Below are the code and all the weights of a small trained network. Each question names an input and a class and asks about switching units off, where a switched-off unit gives its printed mean instead of its output.

import numpy as np


def w(rows, s, z=0):
    codes = np.array(rows[::2]) - 128.0
    scale = np.full(codes.shape[1], s)
    scale[-1] = z or s
    return codes * scale


def norm(h):
    return h / np.sqrt((h * h).mean(-1, keepdims=True) + 1e-5)


def f(y):
    return np.maximum(y, 0)


def log_softmax(a):
    a = a - a.max(-1, keepdims=True)
    return a - np.log(np.exp(a).sum(-1, keepdims=True))


def net(x, mask):
    res = np.array(x, float).reshape(1, 7) / 4 @ E
    u = 0
    for l in range(2):
        y = f(norm(res) @ A[l][:, :-1].T + A[l][:, -1])
        res = res + np.where(mask[u : u + 7], y, B[l][:, -1]) @ B[l][:, :-1]
        u += 7
    return log_softmax(norm(res)[-1] @ U[:, :-1].T + U[:, -1])


A, B = {}, {}
E = w([
[89,172,133,190,243,195,171,132,91,161],'x0',
[185,110,149,111,219,174,29,58,135,101],'x1',
[254,143,60,165,72,177,24,91,154,127],'x2',
[103,102,25,151,93,75,68,180,33,44],'x3',
[123,159,219,175,167,181,115,114,2,111],'x4',
[95,101,184,39,210,61,140,116,118,53],'x5',
[126,203,137,162,74,125,33,143,250,32],'x6',
],0.0023)
A[0] = w([
[50,124,123,156,163,149,253,134,65,172,37],'0.n0',
[169,162,120,165,57,165,45,102,138,127,134],'0.n1',
[105,136,65,169,122,129,30,110,153,99,59],'0.n2',
[108,144,119,198,40,161,123,136,42,144,80],'0.n3',
[179,149,188,134,190,159,108,59,184,171,69],'0.n4',
[141,128,168,224,210,166,93,92,18,145,27],'0.n5',
[133,176,138,203,47,172,150,167,206,134,3],'0.n6',
],0.0055,0.0022)
B[0] = w([
[105,94,28,195,211,38,58,209,155,100,244],'0.n0',
[162,123,121,210,119,107,219,218,139,81,255],'0.n1',
[151,86,62,117,173,90,14,209,160,87,215],'0.n2',
[244,122,224,154,126,182,253,121,132,163,230],'0.n3',
[172,62,165,49,176,123,134,85,200,178,217],'0.n4',
[149,222,135,5,83,219,130,181,8,154,245],'0.n5',
[97,208,196,108,37,46,106,77,99,213,229],'0.n6',
],0.0045,0.004)
A[1] = w([
[59,212,116,175,40,125,109,43,165,146,39],'1.n0',
[125,103,146,119,173,211,107,20,217,160,54],'1.n1',
[93,74,51,102,49,144,164,68,112,143,63],'1.n2',
[89,182,88,106,164,251,102,80,32,114,44],'1.n3',
[136,129,66,193,92,167,78,126,168,53,1],'1.n4',
[36,97,187,127,145,121,122,41,93,2,82],'1.n5',
[20,103,73,191,192,116,184,131,89,127,3],'1.n6',
],0.0081,0.002)
B[1] = w([
[52,100,193,146,80,115,82,57,185,206,219],'1.n0',
[158,188,118,138,155,155,177,34,144,22,229],'1.n1',
[165,102,144,100,161,76,74,91,72,136,160],'1.n2',
[72,167,193,95,154,188,1,147,100,174,252],'1.n3',
[130,104,78,191,118,149,65,170,156,46,228],'1.n4',
[99,121,135,16,61,129,202,227,138,114,196],'1.n5',
[67,111,49,195,194,134,189,68,140,163,237],'1.n6',
],0.011,0.0034)
U = w([
[85,114,121,6,88,105,201,212,136,73,81],'0',
[226,152,157,195,53,182,221,167,70,176,61],'1',
[201,65,104,78,131,33,106,83,60,148,2],'2',
[204,198,145,87,181,175,183,2,194,19,115],'3',
[47,103,25,193,223,103,218,107,115,179,198],'4',
[106,195,184,79,175,235,34,170,39,186,169],'5',
[193,102,53,198,70,121,47,215,186,9,163],'6',
[88,134,197,168,27,76,100,72,197,225,142],'7',
],0.0071,0.002)

Each question gives the input, the list of numbers given to net, and the class t.
The units are the neurons (one row each of A and B). Each row of codes is followed by its name. A weight is (code - 128) times the scale printed after its matrix; where a second scale follows, it is the last column's (A, B and U).
mask holds one flag per neuron, layer by layer. A switched-off neuron (its flag False) gives its mean, the last column of its row in B, instead of its output. The means were averaged over made-up inputs and are rounded, as every weight is.
A unit's drop is (log p(t) with every unit on - log p(t) with that unit switched off) / (log p(t) with every unit on - log p(t) with every unit switched off).
The circuit of an input: a set's keep is (log p(t) with only the set's units on - log p(t) with every unit switched off) / (log p(t) with every unit on - log p(t) with every unit switched off). Starting from the 12 units with the biggest drops (on a tie, the unit counted first), units are removed one at a time, each time the one whose removal leaves the highest keep (on an exact tie, the one counted first), for as long as the keep stays at least 0.8.
circuit, biggest first: the units of the circuit, biggest drop first
most important unit: the unit with the biggest drop
k most important neurons: the k neurons with the biggest drops, biggest first
k most important neurons of layer l: the k neurons of layer l with the biggest drops, biggest first
drop when u is switched off: that unit's drop, to one decimal
input [0,3,-3,3,-4,6,4], class 0: 2 most important neurons => 1.n5, 0.n0
input [-3,2,-8,-4,1,0,-2], class 4: circuit, biggest first => 0.n0, 1.n6
input [-8,-3,8,2,0,-3,-6], class 1: 3 most important neurons => 0.n3, 0.n0, 0.n1
input [1,-4,-3,3,-8,5,2], class 4: 2 most important neurons of layer 0 => 0.n6, 0.n5
input [-8,4,-5,4,7,1,-1], class 0: 2 most important neurons of layer 1 => 1.n5, 1.n0
input [-3,-3,-4,0,-7,0,3], class 7: most important unit => 1.n0
input [-2,1,2,-7,7,1,-1], class 3: circuit, biggest first => 0.n4, 1.n1
input [1,6,-8,1,-8,2,7], class 0: 2 most important neurons of layer 0 => 0.n0, 0.n1
input [-1,-4,2,6,0,7,1], class 0: 3 most important neurons => 1.n5, 0.n0, 0.n1
input [-6,-1,6,2,-5,6,-4], class 2: 2 most important neurons => 1.n2, 0.n0
input [-8,-8,-5,7,0,-7,-5], class 4: 3 most important neurons => 0.n5, 0.n0, 1.n6
input [-1,-4,-2,4,1,8,-3], class 4: 2 most important neurons => 1.n6, 0.n0
input [-1,-6,-2,6,0,-4,8], class 7: 2 most important neurons => 0.n6, 1.n0
input [-3,0,0,2,-2,-4,-5], class 2: 2 most important neurons => 1.n2, 0.n1
input [4,-6,1,0,-5,-3,-1], class 7: circuit, biggest first => 0.n6
input [-6,-8,0,3,4,-7,-3], class 1: 2 most important neurons => 0.n3, 1.n0
input [-3,5,-6,-4,-5,-2,6], class 3: 2 most important neurons => 1.n1, 0.n4
input [-7,-7,-6,-6,5,3,-3], class 4: 2 most important neurons => 0.n0, 1.n6
input [-7,-4,0,-2,-8,7,2], class 2: 2 most important neurons => 1.n2, 0.n6
input [0,-1,-3,-4,-5,4,2], class 3: most important unit => 1.n1
input [-8,-4,-1,8,-6,5,-7], class 2: 2 most important neurons => 1.n2, 0.n0
input [-5,-7,-5,6,-5,-4,-1], class 2: 2 most important neurons => 1.n2, 0.n1
input [-7,7,-4,0,1,4,4], class 0: 2 most important neurons => 1.n5, 0.n3
input [-1,8,-3,-6,3,2,-1], class 3: drop when 0.n4 is switched off => 1.8
input [1,-4,-3,7,-5,5,2], class 4: drop when 1.n6 is switched off => 1.9
input [6,-7,-3,8,-4,1,5], class 4: drop when 1.n6 is switched off => 1.6
input [1,5,5,-2,-2,-2,-3], class 3: drop when 0.n4 is switched off => 2.1
input [-5,-6,-5,6,0,5,-8], class 4: most important neuron of layer 1 => 1.n6
